[128 = 0]

ml_fd: [132 152 136 162 122 159 121 106 175 103 137 173 140 104 147  94 179 161
 158  95  92 105  84 114  58 131 146 127  90 152 144 128]
ml_fd: [146 114 124 116 118 164 167 147 119 117 129  94 148 143 138 131 113 121
  83 157 115 121 119 139 126 111 127 141 156 119 103 125]
sz_pq: [160  95 142  89 137 116 113 165 180 133 113 111  95 149 103  67 123 153
 126 125  71 109 125  29  87  99 174 134  32 194 149  89]
ml_fd: [ 61 117 148  61 131 140 143 155 153 239 105  47 147 128  83  96 177  82
 148 117 135 184 149 237 187 122  99 143 175  92 178 142]
fh_dr: [ 65 119 140  59 143  75  97 150 137 221 102 130 125 122 143  92 159 110
 166 163 179 167 148 153 202 138 188  90 110 115 217 110]
ls_ds: [ 94 149 130 187 133 126 118 112  68 118 129 208 133 112 219 146 126 168
 110 233 166  64 123  97 146 131 209  76 105 144 154  97]
ls_ds: [105 124 135 170 136 121 113 106 111 131 119 133 106 112 117 147 162 130
 131 129 128 119 155 140 123 145 128 109 103 129 143 119]
ls_ds: [119 145 117 114 134 103 105 121 101 127 129 174 139 123 162 157  94 118
 138 155 175 130 128 128 176 145 143 104 144 115 137 135]
ls_ds: [115 166 149 130 110 194 160 140 197 156 148 122 168 126 132  42 166 168
 162  92  71 109  58 143  65  83 115 179 147 157 130 144]
fh_dr: [165  91 120  91 129 159 131 133 158  83 105 134 145 118 151 138 158 105
  88 144 104 132 116 122 100 155 179  92  75 122 153 104]
sz_pq: [ 88 136 142 141 134 146 121 124 123 155 115 153 139 112 159 119 161 139
 128 174 129 101 124 142 137 130 168 101 105 139 170 111]
ls_ds: [ 84 156 150 138 133 163 122 128 142 177 125 129 142 121 113 107 141 137
 151 129 103 102 118 158 135 109 103 145 134 153 145 139]
ml_fd: [152 128 128  93 125 200 142 145 155 101 119 151 176 129 168 123 115 125
  90 170  88  89  83 119 111 119 159 120 110 150 133 120]
sz_pq: [154 111 101 114 128  33 108 119 101 100 135 150  96 130 148 149 112 121
 144 115 202 182 152  93 153 161 162  98 128  88 130 121]
ls_ds: [ 71 156 155 158 137 164 116 120 137 181 121 134 134 114 112 110 156 142
 152 135  99  91 126 160 131 113 107 137 120 159 154 133]
sz_pq: [ 91 140 135 209 134 124 125 101  63 138 131 118 101 122 104 178 123 132
 118 144 139 100 174 156 149 130  80 130 153 125 102 135]
ml_fd: [175 108 114 158 109 176 184 135  97  61 139 111 146 141 166 150 110 139
  51 176 110  98 112 112  91 114 144 133 149 118  74 114]
ls_ds: [123 119 131 146 124 144 154 140  96 132 128 106 128 140 139 133 115 136
  91 175 125 104 137 126 136 109 136 132 142 131 112 115]
ls_ds: [ 30 182 163 164 142 170 103 108 128 220 121 136 144 105  94 125 156 127
 178 123 112  95 135 213 167 117  64 144 156 149 161 158]
fh_dr: [ 97 128 134  91 110 114 181 165 128 208 144  38 138 155 102  74 131 123
 142 113 153 182 130 187 162  86  93 182 225  88 114 146]
sz_pq: [116 101 143 124 127 158 153 153 130 150 111  94 127 136 137  99 154 139
  90 181  98 103 132 119 116 106 171 121  96 147 149  94]
ml_fd: [119 139 140 103 120 164 145 142 174 156 131 107 153 129 118  82 151 132
 145 104  97 133  96 152 108 107 116 155 141 135 138 139]
fh_dr: [159 129 123 178 131 144 114 103 122  62 130 173 117 116 144 156 127 147
 110 131 103  87 121  82  81 142 141 110  79 154 112 116]
ls_ds: [102 158 132 193 120 130 124  85 141 118 142 166 130  92 147 115 204 154
 171  88 135 132 108 161  80 149 132 118 128 112 147 138]
fh_dr: [161 130 122 161 124 152 133 113 125  75 136 140 128 126 126 151 116 135
 109 115 102 105 119 109  90 131 109 135 119 139  93 132]
sz_pq: [106 151 124 186 103 144 196 133  59 141 162  92 145 145 160 131 104 154
  98 174 163 115 123 168 144  89 102 165 240  93  68 142]
fh_dr: [141 104 128 151 123 144 145 126 124  98 120 129 125 121 158 125 165 142
  93 161 115 111 126 110  91 134 180 103  91 129 139  97]
sz_pq: [110  86 127 163 138  67 120 124  66 133 110 113  74 128 136 156 148 130
  98 184 170 132 194 105 154 147 181  81  89 113 150  85]
fh_dr: [125 138 127 103 133 124 114 132 137 139 127 140 136 130 125 129 108 119
 143 122 133 132 123 129 148 129 119 130 133 132 133 138]
fh_dr: [ 35 147 148 130 145  52  89 131  98 235 118 143  97 121 135  98 148 143
 188 165 193 140 166 140 205 125 164 103 124 129 198 115]
ml_fd: [102 137 138 160 130  98 116 113 132 156 133 113  98 121  90 113 160 139
 168  82 131 145 148 140 118 129 100 141 127 127 135 135]
ml_fd: [ 87 100 131 119 140 134 123 122  94 154  94 114 133 110 138 173 167  86
  95 183 155 139 170 194 179 164 154  77 120  93 174 111]
sz_pq: [113 151 136 109 139 157  93 114 170 135 117 173 152 105 129 126 148 118
 160 107 106 117 104 147 124 146 125 114  98 147 165 140]
ml_fd: [129 123 128  69 126 139 142 159 138 159 125  97 149 147 120 115  95 108
 119 139 129 143 121 144 163 109 117 147 161 123 125 137]
sz_pq: [ 77 134 144 216 138 138 126 103  62 150 122 114  99 119 104 173 137 136
 109 164 126  84 179 158 147 127  92 123 134 137 116 123]
fh_dr: [116 139 130 180 141 136 100  95  95 107 122 155 114 113 110 187 118 119
 123 128 123  98 155 139 137 150  91 113 115 138 116 137]
[147 134  97  86 133  31  90 121 103 108 138 188 118 129 169 153  80 115
 162 126 221 178 134  93 185 163 165  93 142  92 138 135]  ml_fd
[148  84 126 137 121  72 130 124 164 110 122 111  83 118 130  77 217 152
 143  92 130 172 138  85  60 146 201 102  55 116 168  87]  fh_dr
[179 130 120  64 126 127 115 157 181  94 132 187 149 140 184  75  93 156
 135 146 113 110  67  31  99 112 207 118  71 170 146 107]  ls_ds
[158 112 129  74 137 120 104 145 177 124 116 126 120 136 100 107 116 117
 141  95  98 139 122  87 115 128 133 131  78 156 142 123]  ls_ds
[118 145 129 163 147 136  82  99 103 103 117 190 122 109 135 183 108 124
 128 149 125  83 142 114 143 154 123  96  89 154 136 129]  fh_dr
[ 51 118 132 159 162  42  46  77  84 168  91 175  78  81 119 192 196  93
 172 136 203 161 210 175 197 208 157  40  71  95 218 113]  ml_fd
[182 100  97 123 118  85 144 128  94  61 137 140 119 137 173 157 104 126
  91 151 174 153 133  88 125 148 174 102 134  91 102 112]  ls_ds
[117 134 117  73 127  83 117 135 140 156 130 138 140 126 143 114 129 109
 165 112 181 183 122 152 169 143 144 118 157  91 156 140]  ml_fd
[105 128 129 166 135 143 121 100  95 126 118 119 125 112 104 187 143 100
 115 125 133 126 162 188 148 155  83 117 147 106 121 142]  sz_pq
[ 94 127 150 168 120 205 180 143 105 160 124  75 146 135 126 117 146 142
  78 184  85  78 129 170 118  88 112 152 157 141 112 119]  sz_pq
[120 161 122  99 139 101  75 112 153 127 128 213 143 108 161 127 119 128
 183 113 157 133 101 112 148 154 154  99 104 136 168 140]  ls_ds
[124 136 128 130 129 108 118 129 127 132 133 149 122 128 144 114 123 143
 143 134 141 125 122 104 130 125 149 122 118 136 137 123]  sz_pq
[129  93 129  97 139 120 109 131 144 127  98 129 120 117 131 134 165 106
 114 143 125 141 146 126 131 156 176  86  68 125 176 101]  sz_pq
[ 63 125 142  61 130  99 136 170 127 233 114 109 143 137 166  68 147 128
 146 195 178 154 129 155 200 106 196 111 147 113 199 107]  fh_dr
[139 128 107 142 110  91 148 109 118  97 146 147 135 113 177 126 169 135
 139 115 185 175 113 148 112 155 166 108 161  69 131 129]  ml_fd
[140 125 120  79 148 113  84 139 112 119 110 175 132 135 145 167  58 105
 116 174 144 107 138  86 186 141 150  96  95 152 142 121]  ml_fd
[167 123 118 104 125 168 136 130 146  88 127 124 153 131 119 152 104 104
 104 110 101 127 111 137 115 134  99 139 138 125 100 144]  fh_dr
[178  89 114 103 137 120  97 106 174  67 105 131 112 108  92 160 169  88
 126  60 102 167 142 123  86 184 127  98  58 115 145 124]  fh_dr
[133 153 130  98 122 150 134 148 152 133 139 164 161 135 173  88 102 152
 137 153 122 104  78  99 124 102 160 137 132 152 134 128]  ls_ds

btmh: [116 112 124 149 156 113  83 123 160 138 151 141 144 141 116 122 150 165
 114 129 143 114 120 119 141 137  92 109  83 101 105 113]
btmh: [ 51 125 173 157 153 140 103  73  85  62 108  88 124 158  83 161 198 180
 121 111 180 187 114 155 146 126  57 104  67  69 115 115]
nhft: [124 179 140 140 128 143 131 107  99 106 102 134 126 129 149 148 130 143
 120 131 124 145 146 157  83 106 134 164 151 123 163 159]
grql: [195 162 159 103 179 133 183 103 171 117 119 200 152  65 218 128 106  98
 113  82 129 151 169 185  68 123 129  93 178 164 156 154]
nhft: [ 86 106 154 154 116 118 165 151  64  85 134 106  86 163 100 131 135 106
 121  78 111 158 115 120 125 115 149 154 130 147 134 113]
lqcd: [ 89 162  91 140 150 109 130 134 147 121 165 136  93  81 113 106 136 175
  87 128 198 108 121  91 126 145 117 103 133  96 115 132]
grql: [123 155 112 133 132 135 130 116 138 118 136 142 146  79 147 124 141 160
 119 120 163 127 145 129 106 121 110 130 139 117 126 171]
btmh: [177  92 180  72 134 157 186 102  86 109  56 105 106 155 172 154 112  10
 165 122  81 191 113 184 137 130 154 121 180 177 168  87]
grql: [101 116 109 130 120 122 121 130 108 124 137 122 131 161 130 133 132 140
 114 152 135 119 112  99 118 128 146 157 121 142 117 108]
lqcd: [ 92 134 137 160 146 125  81  81 141  86 133 120 165 154 112 157 199 184
 105 158 212 129 139 124 127 132  65  71  72  89  89 107]
nhft: [150 154 145  68 177 145 115  46 209 137 106 147 182  90 152 150 138 166
 125 182 201 139 141 165 146 165  71  18  96  89 101 101]
lqcd: [151  73 183 105 140 136 150 100 142 115 128 168 224 162 175 152 126 125
 143  93  85 160 147 167 103 117 122 124  86 184  99 117]
nhft: [140 129 170  54 105 155 224 111 103 114  91 112 124  98 133 141  78  82
 160 105 103 180 135 165 138 135 167 108 163 164 140 127]
lqcd: [ 84 196  87 132 175 117 132 108 153 112 157 147  89  48 136 109 141 196
  73 131 227 120 125 106 107 146 101 100 148  77 129 149]
nhft: [103 133 116  86 170 148 118  78 131 129 100 107 106  96 139 131 141 143
 126 155 172 161  91 142 156 154  91 114 132  84 136 116]
grql: [117  95 112 174 172  91  93 135 131 108 161 157 123 194 163 129 169 121
  75 138 158 105 109  91  95 130 125 129 114 152 111  67]
btmh: [ 62 103 105  94  91 165 135  83  97 108 128 103 216  98 136 146 153 205
 148 141 163 159 121 113 125 119 103 180  94 131  82 181]
grql: [126 157 241 186 211  96 121 113 159  89 139 177 100 165  89 141 140 155
  97  33 103 166 158 207 117 126  76  43  59  81 145  94]
lqcd: [119 173 110 149 130  98 141 155 166 136 183 175 137 103 122 110 102 185
  87 116 150  83 158  98  90 128 151 115 121 133 110 143]
nhft: [ 86 122 123 132 135 100 154 142 126 108 164 127 100 143  99 121 127 143
  93 125 171 117 116  87 133 146 145  92 113 134  98  81]
lqcd: [151  90 140 146 104 127 116 140 137 132 144 152 204 156 148 135 135 132
 144 111  89 116 153 129 107 105 129 151  99 169 103 147]
nhft: [ 77 156 144 101 138 155 137  97  89 123  96  98  96 105 101 135 113 167
 141 115 113 179 103 162 145 131 115 167 123  81 158 154]
grql: [ 65 155 138 141 161 115 121  89 116  88 145 149 145 171 136 155 149 202
  74 145 177 138 125 119  82 130 122 131  89 121 111  96]
btmh: [140 154  86 100  80 127 148 174 164 185 155 121 117  55  83  89  69 148
 150 135 114  83 139  96 164 141 160 123 144 115 118 172]
btmh: [134  74 104 102 171 124 122 124 142 144 130 124 103 111 157 106 138  89
 126 125 142 140  81 115 162 154 109 119 141 128 123  96]
grql: [147  86  88  99 105 127 139 148 112 151 126 120 129 158 165 123 109  74
 133 171 110 107 102  87 126 134 179 169 164 185 124  96]
grql: [134 119  46 155  99 118 116 178 144 149 175 133 133  57 143  84 142 135
 123 122 162  77 132  64 124 119 129 162 165 137 109 189]
lqcd: [ 59  68 171 120 130 116 196 128  71  66 145 101 105 162  93 136 141 113
 117  69 145 182 101 113 147 137 138 107 100 157  94  75]
btmh: [ 46 152  65 149 107 134 115 124  94 105 156 102 125  82 111 117 162 209
 105 140 202 121 114  75 117 121 111 180 129  96 108 181]
btmh: [ 89 161 180 140 125 141 178 108  64  59  96  93  75 127  95 152 146 115
 127  87 150 188 137 163 123 117 122 109 143 110 154 131]
nhft: [134 183 141  94 131 161 142  86 119 127  84 129 136  96 152 148 108 146
 140 145 122 157 141 175 105 121 128 148 154 111 165 165]
btmh: [144 131 122  50  58 171 192 130  97 151  83  77 123  77 110 128  74  85
 190 147  95 151 126 139 167 132 172 147 176 146 142 163]
lqcd: [119  47 161 115 136 113 154 128 144 115 164 154 196 161 138 131 132 131
 128  85 113 142 126 120 133 134 124 103  71 178  70  92]
grql: [128 152 158 148 122 157  98 101 121 114  92  98 132  97  93 140 162 147
 163 110 130 159 146 179 155 114  67 112 110  67 145 181]
lqcd: [125 114 143 128 126 144 121 107 104 109 102 110 138 143 136 145 152 115
 143 129 127 154 124 147 130 120 110 137 126 127 134 131]
nhft: [ 97 194  98  93 108 119 121 140 187 193 167 145 141  81  69 106  54 240
 120 162 123  79 138 103 145 152 151 123  89  82 108 154]
btmh: [109 142 116 144 104 139 111 112 104 111 126 131 175 151 147 150 147 166
 121 154 138 122 143 119  87 106 132 175 120 142 121 152]
lqcd: [152 206 182  94 145 133 159  99 132 130  81 138  87 155 119 158  74 116
 121 157 102 144 146 184 110 138 165  90 145 116 177  89]
nhft: [114 189  98  35 132 139 187  98 160 154 124 133 112  59 135 123  62 162
 112 182 178 124 121 116 132 168 167  92 162 120 126 117]
grql: [ 76 139  95  72 104 135 128  94 129 138 123  89 135 144  93 145 116 174
 121 221 189 114 101  85 160 163 144 101 104 110  91  79]
[173  61 109 140  90 108 123 195 155 170 165 133 148 138 114  97 111  79
 155 110  77  82 131  90 160 127 152 127 121 171  98 123]  nhft
[ 98 130 111 168 135 113  87 143 124 131 150 127 114 146 104 119 146 165
 111 126 131 110 117 107 129 124 113 152 103 101 124 131]  nhft
[ 61 162 150 185 125 114 119 140  79  91 145 123  98 167  80 137 140 187
 100  94 119 138 131 126 101 107 131 171  96 103 139 139]  nhft
[176 105 137  86 125 157 137  97 109 131  71 116 145 152 186 153 127  56
 157 165 102 153 119 159 122 125 142 144 168 165 154 110]  grql
[145 112 133 143 145 112 145 121 130  89 134 142 130 154 164 141 162  86
 100 136 179 124 138 113 102 130 130  80 145 165 112  82]  nhft
[135 121 122 114 147 104 130 135 171 144 150 136 110 132 111 117 117 122
 110 149 158 103 119 105 154 159 131  61 115 123 104  74]  grql
[ 62 156 103 118 145 139 154 116  52  98 106  93  43 116 134 127 129 129
 104 128 152 168  81 117 115 130 147 196 179 110 171 130]  nhft
[150 135 121 187  90 117  97 179 117 144 147 145 145 155 120 120 123 133
 136 109  66  91 156 120  97  91 150 192 126 146 141 172]  nhft
[187  98 132 105 118 148 120 125 131 148  85 104 124 130 147 131 131  48
 170 148 100 136 121 151 161 131 123 115 158 138 147 120]  grql
[124 122 130 125 166  93 110 117 215 143 185 178 179 136 121 123 128 190
  89 144 178  88 142 103 131 158 106  38  60 121  65  78]  lqcd
[108  96  35  49  67 164 122 132 138 196 130  77 162  46 117  97  98 157
 178 190 139 106  89  73 193 150 136 181 142 116  95 180]  btmh
[100 225 218 199 123  99 172 152 122  69 149 142  73 125  28 138 117 175
 101  41 132 139 198 171 106 109 126  47  96  83 145 145]  btmh
[149 147 135 112 140 100 180 158 182 154 185 210 167 101 158 106  59 163
  98  85  94  98 161 121  77 129 178 126 124 178 112 139]  lqcd
[114 140 113 159 105 132  90 131 103 118 112  86  99 148  91 135 162 124
 135 161 151 117 122 114 148 123 112 129 128  95 135 127]  lqcd
[110 108  91 122 173 143  68  97 128 143 107 102 102 108 145 118 168 134
 130 155 158 145  76 128 163 145  72 150 130  74 142 128]  nhft
[141  61 135 133  99 112 158 175 131 140 172 158 184 145 140 111 104 115
 140  74  67 115 138 106 117 113 162 163 107 197  93 138]  lqcd
[ 47 192 164  77 120 123 213 109 115 105 144 122  98 108  59 138  65 207
 101 116 156 155 132 128 130 153 169  88 101 109 113 106]  nhft
[113 118 125  91 172 139 162  79 103  84  97 109  89 117 174 143 159  82
 107 148 203 173  95 131 128 150 115  92 171 134 136  80]  nhft

cp_lg: [ 90 139 116 128 121 115 108 144 133 112 111 134 151 132 111 103 123 112
 131 164 169 122 132 120 126 118 133  96 108 107 136 169]
gf_zz: [120 104 170 159 113 171 133 133 120 107 146 144 164  93 152 132 141 128
 146 113  85 107 194  97  79 163 134 147 145 117 120 102]
ng_rr: [ 82 103 142 116 112 109 121 195 106  94 100 164 163 115 128  92 193 177
 164 135 124 157 131  85 166 187 174 169 153 134 165 119]
gf_zz: [111 112 143 117 102 104 114 141 144 147 151 118 159 105 109 126 117 137
 155 139 148 108 152 144 112 105 118 147 122 121 134 137]
ng_rr: [ 99 155 147 148 128 152 136 125 105 169 109 118 102 112 117  89  97  87
 151 104  84 143  87 153  56  79  78 127  98 118 133 102]
ng_rr: [121 109 170  86 162 128 119 128  86  97 119 103  90 149 109 116 129 141
  76 166 118  91  92 131 169  76 115 187 170 157 144 142]
gf_zz: [184 122 125  99 139 123 110 129 120 131 137 106 111 157 121 155 138 164
  84 117 132 124  94 173 165 106 131 151 140 143 121 120]
cp_lg: [106 177 138 147 160 163 103 153  97  82  95 135 114 146 126  98 125 118
  86 139 115 136  64 158 101  72 136  94 126 134 112 172]
ng_rr: [ 76 137 148 115 151 120 147 118 101 126 107 120  87 124 113  91 102 100
 129 156 114 124  89 115 124  79 101 146 139 149 144 146]
ng_rr: [201 111 152 146 123 158 112 212 132 142 171 108 169 128 131 160 181 172
 143  74  94  84 140 158 127 174 145 173 125 115 126  65]
cp_lg: [107  93 138  90 124 148 149 168  40  86 100 127 113 135 120 100 142 147
 108 143  97 133 103 109 145 137 140 166 142 134 131 123]
gf_zz: [101  93 170 143 121 163 146  77 111 116 116 148 125 103 154 115 132 105
 135 128  82 127 192  63  99 168 111 156 155 121 144  88]
gf_zz: [132 126 123 138 124 130 155 133 137 160 154 105 126 116 120 135 102  94
 157 123 123  94 144 124 105 129 103 123 103 115 122 114]
cp_lg: [128 139 101 137 113 138 159 128 109 151 115 139 113 120 138 121 119 120
 153  91  99 176 105 134 100 144 125 110 105 126 116 102]
zq_sc: [107 123 188 152 164 158 115 157 131  60 149 132 151 118 141 130 152 131
 109 164 114  56 166  90 133 127 151 154 178 144 129 159]
gf_zz: [152  97 141 106 133 143 134 132  94 113 128 116 116 141 129 137 142 143
 101 129 109 111 132 118 154 144 129 164 146 132 131 105]
zq_sc: [ 76 165 101 141 160  86 165 190 147 180  98 116  93 139  98  71 140  73
 202 139 141 120  65  81 169 158 106 123  89 122 188 108]
zq_sc: [126 128 120 148 120 108 162  96 171 174 147 139 122 101 145 141 122 115
 182  99 114 148 156 103 120 163 118 132 129 138 136  94]
gf_zz: [108 102 124  95 109  80 118  88 144 160 105 136 121 129 116 112 137 138
 143 142 156 160 139 106 168 144 113 156 134 127 171 107]
zq_sc: [ 79 156 134 127 127 121  94 179 108 101  93 146 145 128 111  83 143 146
 130 144 139 156  77 152 116  90 146 118 122 129 138 166]
gf_zz: [149 146 152 150 139 158 128 119 135 129 171 105 128 113 131 154  88 112
 113 119 107  85 133 173  70  66 109 119 128 136  88 148]
cp_lg: [116 165 143 153 144 162 130 158  94 118 103 143 109 123 139 102 138 135
 129  91  72 168  64 156  87 103 132 128 130 145 119 117]
cp_lg: [169 117 141 115 132 124  80  89 152 126 125 125 132 153 131 149 148 153
  80 132 151 126 142 145 159 125 127 141 147 125 139 119]
ng_rr: [216 120 118  80 172 125 126  88 112 140 134  80  56 190 119 171 122 142
  41 127 132 104  72 168 204  93 107 159 149 154 124 110]
ng_rr: [111 117 171 165  79 186  94 129 105 135 113 151 179  91 140 101 135 126
 147  89  78 153 172 143  19 134 110 129 105  84 125  82]
zq_sc: [179  89  72  92 108 126 197 141  94 127 183  91 120 131 124 185  84 125
 125 130 139  89 155 132 146 149 139 114 107 127  71 141]
zq_sc: [136 100 111 114 132  91 180  89 170 167 187  84 114 119 113 165  74  74
 155 167 168  45 192  86 155 135  93 128 119 125 125 139]
gf_zz: [114  95 145 126 119 169 142 155  67 140  90 118 119 136 118  83 148  93
 139 124  87 113 137  80 116 181  97 155 102  84 164  58]
ng_rr: [122 128 189 162 114 171  83 162 131 119 153 122 184 100 124 120 132 129
 133 121 105  80 166 158  50  96 116 142 123 103 120 124]
gf_zz: [107  94  87  74 102  41 171 154 149 198 165  78 125 121  73 127  86 102
 194 170 195  78 138 115 178 125  95 147  87 117 153 138]
ng_rr: [127 102 199 103 149 139  59  96 117  86  98 132 127 150 126 113 169 163
  57 161 128 112 135 122 165 103 124 190 187 138 167 123]
cp_lg: [157 195  68 174 151 145 166 122 157 147 147 121 102 136 142 156  83  79
 136  99 129 135  92 158  91 112 127  37  83 128  76 156]
ng_rr: [168 137 131 152 168 111 134 116 210 123 193 107 137 133 140 187 126 115
 125 149 164  44 179 106 172 143 140 120 154 145 118 156]
zq_sc: [ 81 125 127 141 156 128 166 122 133 138 111 114 102 136 116  93 115  45
 155 174 139  71 153  38 150 168  95 117 111 104 168 120]
zq_sc: [ 80 140  68 115 105  67 147 101 163 158 116 136 129 123 110 112  91  93
 170 163 197 156 136 105 143 132 122  72  89 114 137 171]
gf_zz: [138 125  83 115 132 114 195 232 108 139 190  69 133 128  91 147  87  93
 170 152 153  32 117 132 140 126 129 110  78 117  95 163]
cp_lg: [197 161 112 153 129 117  70  86 208 161 139 137 145 148 144 170 148 155
 105  88 159 158 130 183 134 128 135  97 122 122 123 114]
ng_rr: [152 129  96 105 112 137 156 179  71 147 132 102 112 136 108 127 107 135
 132 101 108 140  70 180 110 105 122 125  90 123 100 118]
cp_lg: [133 183 161 164 173 167 107 161 121  97 125 133 113 132 140 122 140 140
 101 104  84 129  62 174  96  72 140 125 149 158 109 146]
cp_lg: [163 174  92 160 127 132 114 137 159 162 115 143 129 140 140 134 145 135
 141  74 125 182  88 167 113 144 137  85  96 118 122 103]
zq_sc: [203 129 104 142 142 140 146 173 139  82 167 148 146 135 170 195 180 202
 115  81 108 142 129 139 175 191 208 130 167 166  86 126]
zq_sc: [160 149 131 141 140 133 107 116 141 178  94 133  99 149 134 114 164 136
 130  75  98 177  79 146 136 147 107 146 120 125 164  55]
cp_lg: [166 147 106 132 145 153 137 103 113 125 120 122  95 152 140 145 114 118
  90 110 115 143  98 150 125 117 125 100 120 131 103 126]
[132 123 184 121 117 120  32  47 174 105 127 147 163 124 134 143 134 171
  67 149 161 140 168 171 113  63 126 143 173 135 132 161]  cp_lg
[165 148 148 162 150 115 113 165 191 168 157 123 141 125 135 146 173 149
 165  87 116 110 121 138 148 157 133 159 138 139 154  82]  cp_lg
[ 85 164  84 143 105  71 112 161 184 146 116 158 168 115 118 108 139 137
 188 134 187 174 118 132 136 143 158  79  97 120 142 167]  gf_zz
[166 104 132 112 129 171 120 102  84 110 114 112 113 157 130 137 123 117
  68 132 115 111 139 129 128 133 113 129 124 105 117 108]  zq_sc
[165 113 146  83 149 123  95  62 108 111 101 126  82 164 133 142 141 171
  45 132 125 160  92 155 181  92 124 169 177 161 137 121]  gf_zz
[128  94  99 103 107 120 167 150  90 148 112 124 117 133 121 115 139 124
 155 120 119 144 129  92 155 188 126 144 107 112 145  85]  cp_lg
[144 125 133 120 123 120 110 130 136 130 134 127 138 130 126 138 138 152
 120 121 135 133 125 150 135 120 134 139 135 132 128 127]  gf_zz
[105 115 159 123 122 163  89 116  93  59 112 141 155 129 131 117 123 135
  73 167 135 114 156 129 102  96 141 117 147 117 110 175]  zq_sc
[ 74 144 144 155 140 103 134 144 171 112 140 151 151  98 135 116 136 122
 173 150 141 115 152  89 130 136 148 125 150 146 141 162]  zq_sc
[133 129 127 150 129 153 133 102 125 152  93 143 111 136 144 110 148 103
 137  99  98 159 133  95 119 180 110 124 115 106 153  67]  gf_zz
[203  83  78  95 123 147 199  50  99 115 176 100  88 142 152 209  69 112
  76 129 126 103 179 116 149 149 127 106 135 138  60 135]  ng_rr
[129 111 100 104 141 151 176 134  58 125  92 111  76 159 121 106 120  91
 110 136 105 128  96  90 155 160 111 127 107 114 135 100]  cp_lg
[144 152 165 159 157 127  83  60 189 196  87 136  93 147 138 105 166 105
 129  94 109 157 114 113 140 146  77 155 135 119 199  42]  zq_sc
[183 151 159 155 177 135 126 161 173 169 172  85 109 140 122 154 143 118
 135 102 107  56 104 150 144 116 104 163 134 141 142  89]  ng_rr
[169 114 115 111 145 107 129 118 162 114 172 101 132 147 124 177 119 132
  99 160 174  66 159 126 182 128 140 125 143 137 113 161]  zq_sc
[145 129 143 124 147 139 105  69 137 123 119 119 106 148 131 137 116 113
  79 144 136 115 135 131 135 102 106 126 141 127 131 131]  cp_lg
[126 135  98 129 132 134 177 151 110 103 162 116 124 118 130 150  88 111
 134 141 131 101 129 130 115 114 145  94 118 140  79 177]  cp_lg
[108 113 106 106 118 122 150 180  94  84 141 123 148 125 115 129 117 136
 129 163 151 102 133 120 141 128 159 114 122 128 103 180]  cp_lg
[111 183 152 197 132 117  68 176 218 169 124 151 182 113 127 101 178 127
 190  98 141 133 127 140  99 147 130 112 105 104 171 105]  ng_rr
